What each symbol does to the points:
tu: z998->z313, z872->z767, z516->z362, z843->z575, z58->z990, z757->z375, z51->z635, z361->z394, z858->z857, z600->z867, z910->z826, z305->z371, z887->z105, z74->z688, z674->z230, z437->z958, z956->z114, z62->z566, z530->z515, z456->z22, z805->z983, z230->z674, z77->z693, z867->z600, z501->z790, z371->z305, z105->z887, z253->z367, z767->z872, z99->z700, z335->z609, z313->z998, z415->z633, z857->z858, z755->z590, z756->z587, z633->z415, z115->z90, z523->z88, z375->z757, z790->z501, z693->z77, z983->z805, z90->z115, z635->z51, z688->z74, z101->z503, z744->z821, z224->z139, z735->z404, z502->z760, z990->z58, z821->z744, z587->z756, z394->z361, z700->z99, z824->z417, z566->z62, z404->z735, z734->z37, z194->z166, z575->z843, z325->z245, z166->z194, z139->z224, z245->z325, z958->z437, z367->z253, z760->z502, z37->z734, z489->z546, z590->z755, z362->z516, z826->z910, z88->z523, z503->z101, z417->z824, z207->z661, z515->z530, z546->z489, z661->z207, z22->z456, z609->z335, z114->z956
fi: z998->z230, z872->z498, z516->z253, z843->z958, z498->z872, z949->z51, z757->z633, z51->z949, z361->z858, z858->z361, z600->z983, z910->z404, z305->z501, z766->z821, z887->z956, z74->z530, z674->z313, z437->z575, z721->z760, z956->z887, z530->z74, z456->z37, z749->z166, z805->z867, z746->z700, z230->z998, z77->z335, z781->z566, z867->z805, z501->z305, z371->z790, z105->z114, z253->z516, z335->z77, z313->z674, z415->z375, z857->z394, z755->z224, z756->z503, z633->z757, z115->z661, z523->z245, z375->z415, z790->z371, z693->z609, z983->z600, z90->z207, z688->z515, z101->z587, z224->z755, z735->z826, z990->z881, z821->z766, z587->z101, z394->z857, z700->z746, z566->z781, z404->z910, z734->z22, z575->z437, z325->z88, z166->z749, z139->z590, z245->z523, z958->z843, z367->z362, z174->z546, z497->z417, z760->z721, z37->z456, z881->z990, z590->z139, z362->z367, z826->z735, z88->z325, z503->z756, z417->z497, z207->z90, z515->z688, z546->z174, z661->z115, z22->z734, z609->z693, z114->z105
gi: z998->z693, z872->z105, z516->z958, z843->z253, z498->z114, z757->z361, z51->z178, z361->z757, z858->z633, z600->z224, z305->z700, z766->z22, z887->z767, z74->z207, z674->z335, z437->z362, z178->z51, z530->z90, z749->z826, z805->z590, z746->z501, z593->z760, z230->z609, z77->z313, z867->z139, z501->z746, z371->z99, z105->z872, z253->z843, z767->z887, z99->z371, z335->z674, z313->z77, z415->z857, z857->z415, z755->z983, z756->z497, z633->z858, z823->z566, z115->z515, z523->z546, z375->z394, z693->z998, z983->z755, z90->z530, z688->z661, z101->z824, z744->z37, z224->z600, z735->z166, z990->z241, z821->z734, z394->z375, z700->z305, z824->z101, z241->z990, z566->z823, z404->z194, z734->z821, z194->z404, z575->z367, z166->z735, z139->z867, z245->z174, z958->z516, z367->z575, z174->z245, z497->z756, z760->z593, z37->z744, z489->z88, z590->z805, z362->z437, z826->z749, z88->z489, z503->z417, z417->z503, z207->z74, z515->z115, z546->z523, z661->z688, z22->z766, z609->z230, z114->z498
ru: z998->z375, z872->z437, z516->z887, z58->z404, z498->z575, z757->z313, z51->z182, z361->z77, z858->z335, z600->z734, z305->z90, z766->z755, z887->z516, z74->z746, z674->z633, z437->z872, z721->z245, z956->z253, z62->z101, z530->z700, z456->z805, z805->z456, z746->z74, z593->z546, z230->z415, z77->z361, z781->z756, z867->z37, z182->z51, z501->z207, z371->z115, z105->z362, z253->z956, z767->z958, z99->z515, z335->z858, z313->z757, z415->z230, z857->z609, z755->z766, z756->z781, z633->z674, z823->z417, z115->z371, z523->z760, z375->z998, z790->z661, z693->z394, z983->z22, z90->z305, z101->z62, z744->z139, z224->z821, z735->z990, z502->z88, z990->z735, z821->z224, z394->z693, z700->z530, z241->z166, z566->z503, z404->z58, z734->z600, z575->z498, z166->z241, z139->z744, z245->z721, z958->z767, z367->z114, z760->z523, z37->z867, z881->z826, z362->z105, z826->z881, z88->z502, z503->z566, z417->z823, z207->z501, z515->z99, z546->z593, z661->z790, z22->z983, z609->z857, z114->z367
se: z998->z600, z872->z241, z516->z404, z58->z887, z949->z756, z757->z37, z51->z503, z361->z744, z600->z998, z910->z253, z305->z760, z766->z857, z887->z58, z74->z174, z674->z805, z437->z166, z721->z501, z178->z417, z530->z546, z456->z633, z749->z575, z805->z674, z593->z700, z230->z983, z77->z139, z867->z313, z182->z566, z501->z721, z371->z502, z105->z990, z253->z910, z335->z590, z313->z867, z415->z22, z857->z766, z755->z609, z756->z949, z633->z456, z115->z88, z523->z90, z375->z734, z693->z224, z983->z230, z90->z523, z635->z101, z101->z635, z744->z361, z224->z693, z735->z362, z502->z371, z990->z105, z821->z394, z394->z821, z700->z593, z241->z872, z566->z182, z404->z516, z734->z375, z194->z958, z575->z749, z325->z661, z166->z437, z139->z77, z245->z207, z958->z194, z367->z826, z174->z74, z760->z305, z37->z757, z489->z515, z881->z114, z590->z335, z362->z735, z826->z367, z88->z115, z503->z51, z417->z178, z207->z245, z515->z489, z546->z530, z661->z325, z22->z415, z609->z755, z114->z881
ko: z998->z362, z872->z394, z516->z313, z843->z335, z58->z37, z498->z857, z949->z245, z757->z887, z51->z523, z361->z767, z600->z735, z910->z805, z305->z566, z887->z757, z74->z497, z674->z253, z437->z693, z956->z633, z62->z371, z178->z546, z530->z417, z749->z755, z805->z910, z230->z367, z77->z958, z781->z501, z867->z404, z182->z760, z501->z781, z371->z62, z105->z375, z253->z674, z767->z361, z335->z843, z313->z516, z415->z114, z857->z498, z755->z749, z756->z207, z633->z956, z823->z700, z115->z101, z523->z51, z375->z105, z693->z437, z983->z826, z90->z503, z635->z88, z101->z115, z224->z166, z735->z600, z990->z734, z821->z241, z587->z661, z394->z872, z700->z823, z824->z515, z241->z821, z566->z305, z404->z867, z734->z990, z194->z139, z575->z609, z166->z224, z139->z194, z245->z949, z958->z77, z367->z230, z497->z74, z760->z182, z37->z58, z881->z22, z362->z998, z826->z983, z88->z635, z503->z90, z417->z530, z207->z756, z515->z824, z546->z178, z661->z587, z22->z881, z609->z575, z114->z415
ba: z998->z90, z872->z823, z516->z101, z949->z826, z757->z371, z51->z735, z361->z99, z600->z523, z305->z375, z887->z62, z74->z609, z674->z661, z437->z417, z721->z22, z62->z887, z178->z166, z530->z693, z805->z325, z746->z857, z593->z821, z230->z207, z77->z515, z781->z114, z867->z88, z182->z990, z501->z415, z371->z757, z105->z566, z253->z587, z99->z361, z335->z688, z313->z115, z415->z501, z857->z746, z755->z174, z756->z367, z633->z790, z823->z872, z115->z313, z523->z600, z375->z305, z790->z633, z693->z530, z983->z245, z90->z998, z635->z404, z688->z335, z101->z516, z224->z546, z735->z51, z502->z37, z990->z182, z821->z593, z587->z253, z394->z700, z700->z394, z824->z958, z566->z105, z404->z635, z734->z760, z575->z497, z325->z805, z166->z178, z139->z489, z245->z983, z958->z824, z367->z756, z174->z755, z497->z575, z760->z734, z37->z502, z489->z139, z362->z503, z826->z949, z88->z867, z503->z362, z417->z437, z207->z230, z515->z77, z546->z224, z661->z674, z22->z721, z609->z74, z114->z781

In the rows, 511 stands for zero.

The rows follow the links: the fewer symbols apart two points are, the more alike their rows tend to be.

Known rows, each with its point:
[ 167  271  380  626  642  561  347  471  647  677  725  333  341  473  574  351  611  660  362  651  552  549  378  507  450  731  431  543  750  626  329  357  572  491  367  611  442  442  370  438  426  359  643  709  409  366  491  551  420  502  593  509  596  670  443  415  454  324  485  377  461  357  460  643  501  541  752  621  434  608]: z910
[ 759  771  678  395  506  443  662  392  330  453  203  602  622  511  413  730  464  413  467  469  673  565  483  480  681  486  558  471  238  535  601  544  508  593  675  472  454  485  762  585  764  519  315  260  658  517  472  524  393  421  334  562  388  505  636  456  653  514  469  589  571  569  581  475  544  322  291  343  516  344]: z530
[ 370  381  306  764  422  605  362  653  506  417  666  494  481  649  662  400  614  389  647  441  430  494  659  572  361  695  612  480  636  382  473  605  469  282  342  317  686  547  441  390  291  550  568  511  504  421  582  329  743  736  694  331  636  443  260  779  309  507  562  472  542  505  487  411  449  753  437  583  717  602]: z114
[ 424  385  442  353  555  297  492  333  614  564  651  534  372  496  697  411  373  502  248  527  595  287  313  557  569  344  385  517  537  526  475  222  570  586  427  779  407  470  618  486  448  555  777  572  365  289  412  694  499  474  543  530  453  734  647  400  597  398  506  424  433  413  447  773  432  312  706  618  471  524]: z194
[ 503  476  457  691  505  354  411  610  529  433  677  696  585  677  816  478  462  431  628  258  340  408  616  556  407  421  661  543  501  291  450  596  514  425  496  396  604  531  572  449  165  673  610  473  523  579  581  521  697  768  488  410  507  556  386  788  281  499  556  540  553  564  618  483  455  671  482  623  712  592]: z105
[ 705  580  393  311  485  312  488  548  548  204  477  678  607  495  447  370  347  307  620  344  488  274  749  474  444  267  514  477  323  321  424  632  514  498  527  618  559  610  482  470  383  782  535  500  332  486  665  518  751  569  534  361  569  402  326  622  630  630  628  510  440  822  494  546  377  390  648  447  495  455]: z361
[ 542  625  786  486  527  566  613  485  570  811  471  546  567  361  465  689  516  768  495  612  398  698  375  528  586  415  556  657  468  674  601  449  512  657  714  554  365  440  502  657  696  337  490  557  711  814  438  678  282  330  302  747  346  616  762  329  548  554  405  629  539  406  582  532  614  538  401  511  418  487]: z523
[ 651  592  442  335  594  337  775  422  470  506  422  599  514  598  415  389  364  354  493  428  850  367  707  573  666  458  595  394   32  357  348  425  568  391  652  617  567  521  644  509  621  584  530  289  465  344  353  668  621  633  360  467  361  624  334  433  654  431  584  582  547  570  706  574  336  357  565  493  516  363]: z693
[ 305  424  578  740  592  315  439  516  511  636  666  512  532  644  734  508  431  532  437  380  562  456  544  587  602  632  725  452  188  347  347  367  614  424  578  450  518  416  775  543  288  484  578  383  582  473  380  635  495  746  327  414  424  735  354  595  363  351  480  483  470  459  737  556  428  586  557  548  628  559]: z362
[ 319  438  332  508  498  497  626  390  393  459  493  358  426  643  505  346  586  350  391  517  877  473  592  595  547  831  532  350  439  513  435  383  549  338  390  498  620  453  626  317  495  480  511  312  402   68  380  484  645  696  580  377  571  629  359  579  520  379  546  386  609  351  478  545  341  490  469  522  629  464]: z575
[ 455  474  427  445  621  202  485  351  405  315  490  472  426  602  657  458  353  333  322  354  724  265  427  546  595  520  498  433  265  363  400  360  595  534  486  624  461  453  842  486  359  643  542  446  355  221  484  600  532  716  487  430  494  677  477  532  527  340  492  359  449  598  616  693  418  281  648  477  547  537]: z958
[ 480  518  272  602  486  669  476  677  542  500  626  489  528  578  343  336  546  513  807  460  508  546  863  485  374  629  632  436  546  445  424  707  465  297  505  398  688  556  240  391  380  549  554  508  478  578  589  394  719  685  603  317  649  401  144  638  458  541  612  573  549  510  532  360  481  755  561  524  540  459]: z415
[ 421  387  325  475  539  724  397  622  768  501  748  501  439  390  369  284  532  644  717  610  347  475  598  407  323  466  407  533  741  561  368  625  461  453  409  572  578  542   61  431  348  527  678  771  386  627  617  423  606  420  674  465  673  439  382  427  534  581  540  511  478  506  387  510  531  659  696  592  383  605]: z456
[ 607  552  426  560  536  426  493  677  570  487  611  694  641  585  534  383  390  465  754  315  372  406  850  468  435  283  677  503  289  275  442  640  489  371  607  474  649  586  370  586  278  629  532  507  543  777  576  528  696  708  441  385  459  465  198  685  445  615  574  707  506  677  664  425  418  646  559  560  514  484]: z375
[ 738  652  476  463  362  698  636  548  335  339  253  530  622  546  345  591  676  381  657  570  564  632  664  481  480  585  489  426  593  544  709  759  427  494  440  321  588  570  442  436  743  539  314  378  551  455  564  339  623  462  651  456  590  233  522  614  658  653  613  524  544  557  417  307  505  556  214  387  613  364]: z746
[ 377  408  524  484  716  459  439  447  792  759  659  511  429  376  490  406  381  743  434  544  449  460  474  480  573  356  484  607  432  499  294  383  558  527  694  771  392  433  445  568  398  469  684  741  462  705  445  715  398  424  331  553  431  673  476  307  541  439  424  562  446  538  619  649  493  473  835  565  296  570]: z867
[ 629  487  425  320  656  294  576  392  463  340  432  521  486  551  434  419  364  381  446  426  752  331  587  477  649  448  497  448  121  364  326  477  539  491  599  704  516  475  639  502  450  670  466  500  381  386  491  580  539  621  371  361  482  571  354  356  745  416  535  449  433  689  600  618  385  324  735  407  374  482]: z77
[ 509  616  630  589  427  551  623  372  179  427  210  368  442  608  500  675  690  363  369  575  707  645  398  588  533  795  471  400  525  610  715  494  475  554  386  322  509  479  740  466  744  380  325  306  572  178  436  435  397  527  599  513  554  429  635  557  570  459  496  345  573  389  444  422  554  420  223  414  668  454]: z497
[ 325  328  306  586  393  648  400  610  737  560  786  547  450  496  624  403  603  583  597  612  339  477  583  540  340  565  480  546  874  564  529  426  488  395  309  429  562  551  224  446  383  451  804  546  438  505  569  433  695  561  747  526  646  528  452  671  317  463  545  569  553  319  432  484  465  722  535  719  554  624]: z881
[ 620  592  541  619  488  637  414  660  302  335  371  427  545  447  360  609  642  507  697  550  337  623  539  354  378  646  487  519  666  523  588  827  483  554  489  348  522  599  396  491  588  460  272  699  569  728  691  287  431  448  531  465  694  171  442  555  532  627  532  385  494  739  351  329  715  548  427  349  509  524]: z790

Each walk starts at a row. The symbols on each line, taken left to right, move it on to the next point.
Answer with the point's row; about right is enough.
new walk
[ 388  472  669  539  553  716  490  492  519  656  433  328  429  339  360  617  616  673  449  764  497  721  380  436  527  676  387  526  735  703  534  544  450  588  522  511  372  496  399  516  700  269  365  746  599  644  541  453  228  258  480  658  592  476  727  242  599  510  370  489  431  447  373  525  695  519  509  397  316  549]
se tu ko tu tu se se -> [ 390  574  666  833  491  639  469  504  216  565  328  309  507  622  535  652  654  536  445  503  594  752  406  608  534  938  588  416  552  550  608  543  444  509  484  272  480  424  695  542  593  364  320  439  730  417  458  378  320  583  490  527  525  496  521  560  371  425  462  387  568  414  510  394  671  576  302  449  648  519]
ko tu gi fi gi tu -> [ 632  689  805  627  576  496  579  560  266  615  345  494  602  516  452  715  520  587  548  393  534  703  526  481  605  548  608  519  188  545  602  614  512  626  786  382  443  526  725  688  633  427  253  487  743  749  417  554  261  526  200  610  328  489  546  464  497  559  392  555  483  623  625  439  629  493  364  398  532  448]
new walk
[ 535  493  336  381  526  592  739  367  442  507  464  395  468  591  203  297  536  397  515  643  928  564  731  545  580  768  478  359  296  516  372  511  563  347  489  587  627  447  450  383  640  490  433  342  443  177  355  480  604  635  533  344  545  543  171  470  661  382  570  501  527  446  591  471  352  497  527  459  470  363]
gi fi gi fi tu ba tu -> [ 651  635  609  501  491  688  689  406  242  437  189  393  558  522  221  637  634  456  527  633  751  684  543  548  588  770  473  405  453  581  607  582  509  523  563  404  520  544  569  449  846  377  230  326  554  345  417  419  429  449  494  460  511  370  530  391  692  472  516  464  576  461  482  434  571  421  241  356  508  352]
ba gi gi se ba ba tu -> [ 420  361  316  279  619  631  629  347  702  569  588  391  364  411  307  264  541  612  411  726  799  500  487  455  546  595  342  471  573  598  366  370  549  480  412  794  519  515  312  364  654  458  641  584  298  300  438  550  502  389  617  473  589  565  502  316  688  446  517  426  485  465  424  625  425  344  733  509  350  484]
new walk
[ 535  493  433  439  463  535  461  620  889  635  770  717  558  400  544  402  403  682  704  454  273  427  651  502  452  172  557  633  647  483  425  517  526  433  576  679  578  575  209  608  362  570  802  615  451  735  575  657  640  457  491  615  380  596  534  565  426  641  561  759  486  495  598  532  414  635  605  670  463  509]
tu ru ba gi ba gi ba ru -> [ 653  567  671  451  468  527  387  641  631  483  456  640  605  335  528  664  493  610  607  496  187  581  362  400  426  204  437  746  736  581  656  610  470  683  554  547  341  578  400  670  533  514  506  723  544  901  665  507  371  272  529  715  489  386  741  464  544  721  439  613  446  627  435  500  669  519  481  524  411  579]
ru ko se ko se ba se ru ko -> [ 468  432  419  649  541  302  296  615  505  376  691  579  573  621  783  471  359  339  602  256  299  316  547  518  380  396  599  529  526  264  425  560  544  513  459  459  511  559  555  506  144  685  582  645  436  633  647  458  627  705  535  432  598  500  291  756  386  498  505  491  421  723  538  526  504  589  655  535  624  651]
new walk
[ 543  416  445  386  522  463  355  625  836  543  759  654  592  363  531  378  391  629  612  466  176  340  580  391  392  190  521  631  635  451  417  563  471  473  553  674  459  541  250  528  320  606  706  754  416  802  635  583  649  444  485  558  514  480  504  462  497  573  524  633  409  600  480  549  475  561  738  592  378  612]
gi gi gi gi ba ru -> [ 504  550  760  440  624  518  475  518  534  640  453  468  559  312  484  661  459  699  441  592  388  598  281  438  592  414  450  620  532  634  509  458  470  710  650  628  292  512  567  680  661  374  418  689  642  760  526  574  190  275  345  717  419  569  775  247  556  529  429  558  434  514  490  592  676  440  587  452  317  514]
se se se ba fi -> [ 351  401  362  612  721  571  434  543  418  526  571  256  428  543  284  272  565  535  585  556  719  544  665  486  497  829  557  375  324  432  183  623  510  398  565  587  565  460  404  385  419  450  330  706  449  491  482  382  403  635  447  348  614  544  101  362  606  418  489  401  445  588  591  530  512  559  771  403  336  555]
new walk
[ 350  485  617  769  585  612  348  500  183  487  348  223  496  508  575  675  607  469  355  500  557  646  319  544  523  972  483  435  600  520  555  604  520  601  447  296  443  416  736  516  537  386  215  627  631  414  526  303  283  518  504  483  656  464  504  456  429  411  449  257  486  503  421  420  703  487  468  365  528  628]
tu se ko fi gi fi ba -> [ 434  432  381  302  539  696  754  354  709  678  622  426  402  410  287  293  572  638  484  776  793  556  555  525  585  595  431  409  577  638  413  358  529  395  424  722  591  519  300  425  715  374  720  445  383  273  369  622  596  393  637  504  514  594  515  345  654  457  531  565  541  333  531  570  339  495  579  592  356  433]
gi ru ru ko tu ko -> [ 290  286  379  483  663  701  480  484  709  674  719  341  363  397  306  293  571  697  475  713  567  584  558  477  483  700  375  549  609  595  285  458  531  459  485  709  523  423  226  448  520  371  585  740  430  472  491  509  425  436  528  493  613  647  402  260  516  416  483  438  400  429  474  574  489  577  792  538  249  601]
new walk
[ 484  466  274  515  329  544  555  508  465  288  556  533  485  596  539  384  571  285  597  505  633  394  668  531  400  610  495  426  666  431  539  558  492  325  304  440  679  586  445  347  385  619  567  356  405  133  537  383  824  697  844  334  627  419  351  778  425  489  668  464  571  478  451  449  320  570  413  590  698  470]
ko gi gi gi fi tu -> [ 635  496  430  500  586  361  380  689  600  326  599  619  590  513  485  415  390  427  652  349  373  344  700  442  429  317  553  511  375  292  359  708  502  414  613  504  567  555  453  461  261  685  509  643  476  775  679  431  633  657  429  369  534  455  228  572  547  612  567  538  402  792  587  488  460  581  709  472  514  612]
gi ru gi ko ko tu -> [ 478  496  499  597  691  429  584  506  550  694  597  551  548  595  486  414  361  521  598  405  682  546  727  578  640  543  741  489   55  308  281  519  563  412  763  575  563  486  630  567  411  550  488  431  617  658  432  645  533  697  211  391  367  636  214  513  474  375  469  607  490  579  792  512  441  524  666  461  413  455]
new walk
[ 418  524  767  601  453  467  508  498  472  781  505  515  508  417  746  761  529  686  392  536  392  679  234  571  550  464  527  594  591  670  661  277  531  625  536  476  337  449  655  707  594  351  567  503  701  624  420  623  293  437  372  765  387  632  841  461  420  484  376  549  540  319  518  519  617  529  395  617  582  571]
ba se se fi tu tu -> [ 183  285  452  624  543  605  513  468  673  803  795  389  339  508  612  382  593  699  367  661  577  578  481  604  543  725  525  550  663  624  395  300  541  447  407  560  554  384  369  480  427  368  746  534  535  345  359  563  488  502  622  537  551  707  431  457  402  332  510  450  558  228  492  580  459  672  565  690  536  569]
se tu ko ru tu tu -> [ 488  454  261  588  565  622  427  698  554  374  616  422  542  562  361  267  552  464  690  480  479  463  761  469  352  661  499  433  516  399  361  790  491  372  474  459  592  568  260  382  358  577  437  682  434  624  678  390  651  600  588  318  731  370  128  600  503  501  595  472  443  701  431  414  513  593  660  460  481  618]
new walk
[ 363  455  703  568  573  385  377  432  504  621  515  462  496  397  742  714  493  628  288  587  392  545  130  492  556  510  487  621  649  667  646  356  524  707  548  537  338  391  687  655  513  370  505  613  674  669  533  609  197  375  434  698  517  563  870  382  428  499  389  412  466  438  459  597  680  425  546  535  489  584]
tu tu tu ba ba ru se -> [ 591  674  676  718  382  425  440  621  374  404  399  618  660  630  769  789  529  419  599  322  223  541  426  554  458  433  631  547  532  472  731  635  466  582  531  232  517  541  694  600  430  543  406  401  698  736  638  449  478  596  467  541  491  391  640  778  310  606  472  502  580  569  535  332  639  595  238  514  730  565]
fi ko ru ba tu fi fi gi -> [ 460  469  307  415  626  536  597  435  421  407  412  343  405  562  288  294  519  400  486  590  867  457  639  479  557  785  456  329  358  469  298  516  523  394  468  609  591  535  503  359  595  542  376  543  351  202  427  405  564  559  592  299  622  564  193  400  749  416  574  360  443  611  474  527  435  423  677  413  412  424]
